Below is a small trained network, with its code and all its weights. Each question gives an input and a target symbol and asks what happens when units are switched off, that is, made to give their printed mean instead of their output.

import numpy as np


def w(rows, s, z=0):
    codes = np.array(rows[::2]) - 128.0
    scale = np.full(codes.shape[1], s)
    scale[-1] = z or s
    return codes * scale


def f(y):
    return y / 2 * (1 + np.tanh(0.7978845608 * (y + 0.044715 * y**3)))


def softmax(a):
    e = np.exp(a - a.max(-1, keepdims=True))
    return e / e.sum(-1, keepdims=True)


def log_softmax(a):
    a = a - a.max(-1, keepdims=True)
    return a - np.log(np.exp(a).sum(-1, keepdims=True))


def net(x, mask):
    ids = ['Σβδεθμ'.index(c) for c in x.split()]
    T = len(ids)
    res = E[ids] + P[:T]
    u = 0
    for l in range(3):
        r = res
        for j in range(3):
            rows = slice(2 * j, 2 * j + 2)
            q, k, v = (r @ M[l][rows].T for M in (Q, K, V))
            z = softmax(np.where(np.tri(T) > 0, q @ k.T / 2**0.5, -1e9)) @ v
            o = O[l][rows]
            res = res + np.where(mask[u + j], z, o[:, -1]) @ o[:, :-1]
        u += 3
        y = f(res @ A[l][:, :-1].T + A[l][:, -1])
        res = res + np.where(mask[u : u + 8], y, B[l][:, -1]) @ B[l][:, :-1]
        u += 8
    return log_softmax(res[-1] @ U[:, :-1].T + U[:, -1])


Q, K, V, O, A, B = {}, {}, {}, {}, {}, {}
E = w([
[241,113,107],'Σ',
[87,149,68],'β',
[108,91,8],'δ',
[135,57,82],'ε',
[128,36,179],'θ',
[210,101,43],'μ',
],0.012)
P = w([
[158,214,133],'0',
[135,45,139],'1',
[102,178,148],'2',
[126,185,135],'3',
[177,13,138],'4',
[79,161,136],'5',
[133,195,135],'6',
[165,3,112],'7',
],0.016)
Q[0] = w([
[119,155,233],'0.h0',
[151,183,77],'0.h0',
[83,97,131],'0.h1',
[24,116,80],'0.h1',
[248,216,76],'0.h2',
[85,74,117],'0.h2',
],0.013)
K[0] = w([
[137,132,254],'0.h0',
[9,98,220],'0.h0',
[179,3,201],'0.h1',
[167,61,79],'0.h1',
[14,85,88],'0.h2',
[148,159,181],'0.h2',
],0.0087)
V[0] = w([
[34,68,115],'0.h0',
[181,166,150],'0.h0',
[105,148,2],'0.h1',
[177,112,211],'0.h1',
[94,142,152],'0.h2',
[38,30,83],'0.h2',
],0.0085)
O[0] = w([
[168,173,197,103],'0.h0',
[104,203,121,105],'0.h0',
[169,142,80,252],'0.h1',
[254,176,161,97],'0.h1',
[112,157,139,44],'0.h2',
[72,115,110,92],'0.h2',
],0.0074,0.0025)
A[0] = w([
[67,2,248,42],'0.n0',
[138,181,233,71],'0.n1',
[21,154,234,3],'0.n2',
[73,45,26,217],'0.n3',
[177,223,98,87],'0.n4',
[25,252,162,157],'0.n5',
[69,62,243,155],'0.n6',
[158,242,168,167],'0.n7',
],0.0066,0.003)
B[0] = w([
[132,197,38,163],'0.n0',
[205,29,133,118],'0.n1',
[87,83,118,117],'0.n2',
[138,145,120,255],'0.n3',
[202,136,77,139],'0.n4',
[26,186,105,141],'0.n5',
[117,98,85,144],'0.n6',
[173,254,189,137],'0.n7',
],0.0075,0.0071)
Q[1] = w([
[189,120,138],'1.h0',
[111,173,124],'1.h0',
[85,246,220],'1.h1',
[156,110,166],'1.h1',
[121,178,121],'1.h2',
[140,77,166],'1.h2',
],0.011)
K[1] = w([
[167,119,2],'1.h0',
[65,95,51],'1.h0',
[59,132,132],'1.h1',
[128,236,156],'1.h1',
[178,173,9],'1.h2',
[205,127,176],'1.h2',
],0.0079)
V[1] = w([
[35,68,116],'1.h0',
[153,122,2],'1.h0',
[57,64,250],'1.h1',
[91,110,219],'1.h1',
[131,104,103],'1.h2',
[186,116,153],'1.h2',
],0.0093)
O[1] = w([
[203,74,69,85],'1.h0',
[136,94,116,223],'1.h0',
[46,159,131,5],'1.h1',
[24,23,112,45],'1.h1',
[180,64,151,143],'1.h2',
[67,2,17,131],'1.h2',
],0.0063,0.014)
A[1] = w([
[164,51,166,119],'1.n0',
[106,120,120,115],'1.n1',
[143,80,176,120],'1.n2',
[142,194,136,71],'1.n3',
[111,224,1,2],'1.n4',
[175,12,9,111],'1.n5',
[204,58,43,141],'1.n6',
[156,27,116,142],'1.n7',
],0.0071,0.0047)
B[1] = w([
[91,165,158,158],'1.n0',
[161,79,116,120],'1.n1',
[77,154,137,133],'1.n2',
[89,190,162,137],'1.n3',
[2,105,117,150],'1.n4',
[82,76,146,231],'1.n5',
[112,109,24,248],'1.n6',
[97,205,145,180],'1.n7',
],0.0078,0.013)
Q[2] = w([
[169,111,80],'2.h0',
[228,155,2],'2.h0',
[132,211,181],'2.h1',
[138,209,135],'2.h1',
[55,185,100],'2.h2',
[192,143,134],'2.h2',
],0.0078)
K[2] = w([
[70,215,67],'2.h0',
[95,22,153],'2.h0',
[83,96,242],'2.h1',
[109,3,140],'2.h1',
[182,200,194],'2.h2',
[151,182,1],'2.h2',
],0.0083)
V[2] = w([
[115,78,143],'2.h0',
[100,43,177],'2.h0',
[138,177,254],'2.h1',
[176,151,228],'2.h1',
[32,213,153],'2.h2',
[118,53,94],'2.h2',
],0.009)
O[2] = w([
[254,154,227,130],'2.h0',
[125,103,14,103],'2.h0',
[163,88,103,8],'2.h1',
[151,137,175,49],'2.h1',
[147,55,154,67],'2.h2',
[166,118,213,149],'2.h2',
],0.0073,0.015)
A[2] = w([
[197,4,105,68],'2.n0',
[29,99,128,81],'2.n1',
[167,182,101,50],'2.n2',
[121,147,94,126],'2.n3',
[236,165,195,253],'2.n4',
[215,143,95,94],'2.n5',
[94,107,84,215],'2.n6',
[193,114,98,163],'2.n7',
],0.014,0.0053)
B[2] = w([
[71,123,198,203],'2.n0',
[193,124,211,167],'2.n1',
[116,74,177,214],'2.n2',
[188,60,124,212],'2.n3',
[63,2,119,226],'2.n4',
[230,146,217,207],'2.n5',
[150,165,73,254],'2.n6',
[68,218,248,201],'2.n7',
],0.009,0.0088)
U = w([
[189,78,165,13],'Σ',
[73,225,172,6],'β',
[150,143,47,235],'δ',
[113,141,138,227],'ε',
[11,71,109,149],'θ',
[251,165,137,2],'μ',
],0.011,0.0041)

Each question gives the input, a string of symbols that net reads in full, and the target symbol t.
The units are the heads (2 rows each of Q, K, V and O) and the neurons (one row each of A and B). Each row of codes is followed by its name. A weight is (code - 128) times the scale printed after its matrix; where a second scale follows, it is the last column's (O, A, B and U).
mask holds one flag per unit, layer by layer, with each layer's heads first. A switched-off unit (its flag False) gives its mean, the last column of its rows in O or B, instead of its output. The means were averaged over made-up inputs and are rounded, as every weight is.
A unit's drop is (log p(t) with every unit on - log p(t) with that unit switched off) / (log p(t) with every unit on - log p(t) with every unit switched off).
The circuit of an input: a set's keep is (log p(t) with only the set's units on - log p(t) with every unit switched off) / (log p(t) with every unit on - log p(t) with every unit switched off). Starting from the 12 units with the biggest drops (on a tie, the unit counted first), units are removed one at a time, each time the one whose removal leaves the highest keep (on an exact tie, the one counted first), for as long as the keep stays at least 0.8.
circuit, biggest first: the units of the circuit, biggest drop first
most important unit: the unit with the biggest drop
top k neurons: the k neurons with the biggest drops, biggest first
heads that matter: for each layer, one digit per head in row order, 1 if its drop is at least 0.15 and else 0, layers parted by /
input μ δ δ δ ε, target μ: circuit, biggest first : [1.h1 2.n5 0.n4]
input Σ β Σ θ δ, target Σ: circuit, biggest first : [1.h1 2.n4 0.h2 2.h1]
input Σ ε θ δ δ, target Σ: circuit, biggest first : [1.h1 2.n4 2.h1 0.h2]
input δ δ δ δ Σ θ ε, target Σ: most important unit : 1.h2
input θ δ β θ Σ, target θ: heads that matter : 000 / 010 / 000
input δ δ θ δ μ, target δ: circuit, biggest first : [1.n6 2.n6]
input Σ δ θ θ, target θ: top 4 neurons : [1.n6 1.n4 1.n5 2.n4]
input ε β θ, target θ: top 2 neurons : [1.n6 2.n5]
input δ Σ ε μ, target μ: heads that matter : 010 / 001 / 100
input θ μ δ β ε, target θ: top 2 neurons : [2.n0 1.n5]
input μ ε δ θ δ, target μ: heads that matter : 100 / 010 / 000
input δ δ θ Σ δ, target δ: heads that matter : 010 / 010 / 010
input Σ ε δ δ β, target Σ: circuit, biggest first : [1.h1 2.n4 0.h2 0.n4]
input β δ δ θ μ δ μ θ, target β: top 2 neurons : [0.n0 1.n5]
input β ε Σ Σ θ ε, target Σ: most important unit : 1.n5
input θ μ Σ β δ, target θ: top 2 neurons : [2.n0 1.n5]
input θ δ δ β μ, target θ: top 3 neurons : [2.n0 1.n5 1.n6]
input δ θ δ δ δ δ δ θ, target δ: circuit, biggest first : [0.n0 1.n6 2.n6]
input β δ δ Σ, target Σ: heads that matter : 000 / 001 / 000
input δ δ β β Σ, target δ: top 3 neurons : [1.n7 1.n6 1.n0]
input μ ε θ δ θ, target μ: heads that matter : 100 / 011 / 000
input μ β θ δ δ, target μ: top 3 neurons : [1.n6 2.n5 0.n4]
input β β μ θ μ, target β: heads that matter : 000 / 000 / 010
input δ δ Σ δ ε, target δ: heads that matter : 010 / 000 / 010
input μ β δ, target δ: most important unit : 1.h0
input β δ δ μ θ, target β: heads that matter : 000 / 000 / 010
input δ ε θ δ μ θ, target δ: most important unit : 0.n6
